Small tables with named rows and columns. After each table, cells are looked up by row and column.

rubez:
	sem	rog	nuga	dos	lapavo	tel	koze	bez	vegozu	peta
puzipul	49	47	149	159	135	96	109	104	95	112
vapavo	87	86	97	126	85	68	68	90	160	126
rubamef	196	91	48	165	76	62	153	60	59	99
bonipu	106	138	88	125	154	45	45	188	64	149
todaziz	161	116	100	49	188	174	151	139	132	69
dureb	75	78	190	173	101	43	181	116	164	73
kefu	102	191	124	83	76	65	55	109	102	119
tovude	167	144	177	187	154	92	58	77	43	131

What is the dos of todaziz in rubez?
49
What is the nuga of todaziz in rubez?
100
What is the nuga of bonipu in rubez?
88
What is the tel of dureb in rubez?
43
What is the tel of tovude in rubez?
92
What is the rog of dureb in rubez?
78
What is the vegozu of todaziz in rubez?
132
What is the nuga of tovude in rubez?
177
What is the dos of dureb in rubez?
173
What is the rog of puzipul in rubez?
47
What is the rog of vapavo in rubez?
86
What is the sem of vapavo in rubez?
87
What is the lapavo of kefu in rubez?
76
Which row has the largest lapavo? todaziz

pemagoz:
columns: nul, bomupap, pir
pipedar: [-49371, 13976, -16401]
liv: [-44235, 37455, -43148]
derene: [-22713, 64204, -61554]
gofamat: [-50612, 15149, -18407]
rubu: [75951, 67512, 58674]
pagomu: [-25322, 1111, 41485]

nul of pipedar = -49371
nul of pagomu = -25322
bomupap of pipedar = 13976
pir of rubu = 58674
pir of liv = -43148
nul of gofamat = -50612
bomupap of derene = 64204
Which row has the largest nul? rubu

zini =
	pinafus	zefani	teral	fadi	zom	nit
lemu	-312	299	49	-405	-69	-37
dito	-392	-20	-278	-382	17	536
dopimis	-419	554	29	22	238	-170
deroses	-163	11	-427	-132	-370	-347
vabam	-797	-13	-124	-142	-531	-55
bikazav	10	380	223	-441	-28	205
kobeg	128	53	-293	53	-695	-51
bof	-395	-312	117	-65	-656	-525
nilirel	-565	-517	-326	-327	-339	7
zuri	141	-74	87	10	-178	411
pelatom	219	472	-678	-485	-138	139
dogov	-433	-168	475	-210	-54	-478

zuri, nit => 411
pelatom, nit => 139
zuri, zom => -178
nilirel, pinafus => -565
dopimis, zefani => 554
dogov, nit => -478
pelatom, pinafus => 219
lemu, pinafus => -312
pelatom, zom => -138
nilirel, teral => -326
kobeg, pinafus => 128
vabam, pinafus => -797
kobeg, teral => -293
deroses, zefani => 11
dogov, zom => -54
vabam, nit => -55
nilirel, nit => 7
pelatom, zefani => 472
deroses, zom => -370
Row with the largest fadi: kobeg

Table pez
|  | retu | materud | budem | zelagor | vor |
|---|---|---|---|---|---|
| nar | 0.1 | 0.0 | 0.0 | 0.0 | 0.0 |
| leso | 0.1 | 0.1 | 0.0 | 0.1 | 0.1 |
| gabi | 0.1 | 0.0 | 0.0 | 0.1 | -0.1 |
| vuk | 0.1 | 0.1 | 0.0 | 0.0 | 0.4 |
| navepog | 0.0 | 0.0 | 0.1 | 0.1 | 0.0 |
| teb | 0.0 | 0.1 | 0.1 | 0.0 | 0.3 |
| gogipi | 0.1 | 0.1 | 0.1 | 0.1 | 0.8 |
| batal | 0.0 | 0.1 | -0.1 | 0.1 | -0.9 |
| tal | 0.1 | 0.0 | 0.0 | 0.0 | -0.4 |
| digan | 0.0 | 0.1 | 0.2 | 0.0 | 0.2 |
| zam | 0.0 | 0.0 | 0.1 | 0.1 | 0.0 |
| zuge | 0.0 | 0.1 | 0.1 | 0.1 | 0.3 |

What is the zelagor of batal in pez?
0.1
What is the zelagor of tal in pez?
0.0
What is the budem of leso in pez?
0.0
What is the retu of vuk in pez?
0.1
What is the retu of batal in pez?
0.0
What is the materud of batal in pez?
0.1
What is the materud of digan in pez?
0.1
What is the vor of nar in pez?
0.0
What is the budem of gabi in pez?
0.0
What is the retu of tal in pez?
0.1

nifun =
columns: dafid, ruvad, det, toli, dis, kod, vonunof
temi: [79, 16, 12, 51, 44, 62, 43]
lapu: [97, 69, 76, 12, 46, 2, 52]
duzef: [95, 89, 96, 18, 66, 1, 22]
visu: [6, 45, 81, 91, 3, 29, 69]
sopi: [42, 24, 68, 87, 1, 25, 27]
kome: [38, 70, 41, 76, 88, 46, 86]

vonunof of duzef is 22
kod of duzef is 1
vonunof of kome is 86
dis of duzef is 66
det of sopi is 68
ruvad of duzef is 89
toli of temi is 51
toli of sopi is 87
ruvad of kome is 70
dafid of sopi is 42
det of temi is 12
toli of lapu is 12
dis of temi is 44
toli of kome is 76
kod of sopi is 25

tebevu.csv
,zav,gomukan,movonip,gifise,zirubug,dag,bisovim
ked,-4.32,-4.25,-3.17,-4.56,-4.83,-3.94,-3.42
rudefe,-2.84,-8.16,-0.85,-1.97,-6.19,-6.53,2.55
lav,-7.64,-5.46,-4.75,-6.65,-4.55,-4.67,-5.68
mupafim,-5.48,-4.88,-2.86,-3.68,-3.45,-5.77,-4.11
dev,-5.22,-4.27,-3.46,-4.83,-4.86,-3.99,-5.65
rofe,-3.57,-4.40,-6.25,-4.57,-4.53,-4.52,-4.88
sedus,0.95,-3.74,-6.24,-2.89,-7.02,-2.31,-6.80
fek,-3.99,-4.54,-2.24,-5.43,-2.78,-6.13,8.58
tem,-4.97,-2.07,-5.81,-5.49,-5.13,-2.82,-8.16
sevigi,-4.71,-4.45,-0.40,-4.51,-5.36,-4.20,-5.03
susa,-5.85,-3.46,-5.22,-5.85,-4.33,-2.51,-6.26
fogami,-5.88,-5.17,-2.12,-5.01,-4.91,-2.83,-4.68
velesi,-6.91,-5.97,-1.52,-8.27,-6.18,-5.18,0.80

What is the zirubug of mupafim in tebevu? -3.45
What is the dag of dev in tebevu? -3.99
What is the zav of velesi in tebevu? -6.91
What is the movonip of fek in tebevu? -2.24
What is the movonip of sevigi in tebevu? -0.40
What is the gifise of tem in tebevu? -5.49
What is the zirubug of lav in tebevu? -4.55
What is the gifise of rofe in tebevu? -4.57
What is the zav of susa in tebevu? -5.85
What is the zav of rudefe in tebevu? -2.84
What is the zirubug of rudefe in tebevu? -6.19
What is the movonip of susa in tebevu? -5.22
What is the gomukan of fogami in tebevu? -5.17
What is the gifise of mupafim in tebevu? -3.68
What is the gifise of rudefe in tebevu? -1.97
What is the gifise of sedus in tebevu? -2.89
What is the dag of ked in tebevu? -3.94

Table gutu
|  | batus | rekez | tal | zesukun | fizukaz | sib | zufuto |
|---|---|---|---|---|---|---|---|
| zun | 107 | 107 | 62 | 90 | 153 | 114 | 155 |
| vofuzum | 86 | 113 | 152 | 61 | 89 | 106 | 75 |
| tos | 67 | 99 | 121 | 103 | 88 | 162 | 104 |
| dit | 113 | 115 | 175 | 141 | 103 | 111 | 101 |
| fimupog | 99 | 117 | 127 | 123 | 167 | 118 | 150 |
| nadid | 117 | 98 | 159 | 159 | 111 | 111 | 145 |
| vuzub | 60 | 121 | 123 | 114 | 130 | 113 | 115 |
| lok | 122 | 87 | 134 | 67 | 127 | 77 | 108 |
| pori | 164 | 83 | 107 | 94 | 85 | 111 | 150 |
| taruso | 144 | 105 | 149 | 76 | 140 | 123 | 98 |
| dorat | 124 | 250 | 67 | 149 | 102 | 149 | 95 |
| nonos | 81 | 67 | 106 | 132 | 149 | 120 | 105 |

rekez of vofuzum: 113
zufuto of zun: 155
tal of fimupog: 127
rekez of pori: 83
batus of vofuzum: 86
tal of pori: 107
fizukaz of pori: 85
rekez of fimupog: 117
rekez of lok: 87
tal of nadid: 159
tal of nonos: 106
batus of pori: 164
zesukun of zun: 90
fizukaz of tos: 88
sib of nonos: 120
zufuto of tos: 104
tal of zun: 62

mamabe =
,vifegaz,gok,gezalob,bule,nik,sebol,tobesa
pido,187,124,114,169,71,101,20
tig,81,134,148,40,126,90,136
godekog,58,99,206,217,161,138,11
zuzevi,135,155,25,161,171,74,137
fufe,170,103,101,160,92,83,98

bule of pido is 169
sebol of tig is 90
nik of tig is 126
bule of godekog is 217
nik of godekog is 161
gezalob of pido is 114
nik of zuzevi is 171
vifegaz of pido is 187
vifegaz of fufe is 170
gezalob of tig is 148
nik of pido is 71
vifegaz of tig is 81
tobesa of godekog is 11
gezalob of fufe is 101
tobesa of fufe is 98
sebol of pido is 101
bule of tig is 40
gok of zuzevi is 155
bule of zuzevi is 161
tobesa of pido is 20

Table lufut
columns: fab, deg, fudak, fetubin
feb: [0.23, 0.03, -0.06, 0.50]
vil: [0.10, 0.07, -0.26, 0.02]
mel: [0.27, 0.07, -0.35, -0.18]
mozelel: [0.36, -0.02, -0.48, -0.07]
pigu: [0.27, 0.24, 0.38, 0.52]
lek: [0.16, 0.28, -0.01, 0.40]
nur: [0.19, -0.04, 0.09, -0.05]
mez: [0.26, 0.13, 0.17, 0.37]
zosufa: [0.21, 0.19, 0.63, 0.42]
divif: [0.18, 0.34, 0.31, -0.02]
lam: [0.69, 0.20, 0.59, 0.54]
gobelev: [0.21, 0.22, 0.50, -0.68]
nes: [-0.12, 0.06, 0.69, 0.10]

divif, fab -> 0.18
mel, fetubin -> -0.18
feb, fetubin -> 0.50
zosufa, fetubin -> 0.42
feb, fudak -> -0.06
mel, fab -> 0.27
mez, fudak -> 0.17
feb, deg -> 0.03
lam, fab -> 0.69
lam, fudak -> 0.59
pigu, fetubin -> 0.52
nur, deg -> -0.04
vil, fetubin -> 0.02
pigu, fab -> 0.27
nes, deg -> 0.06

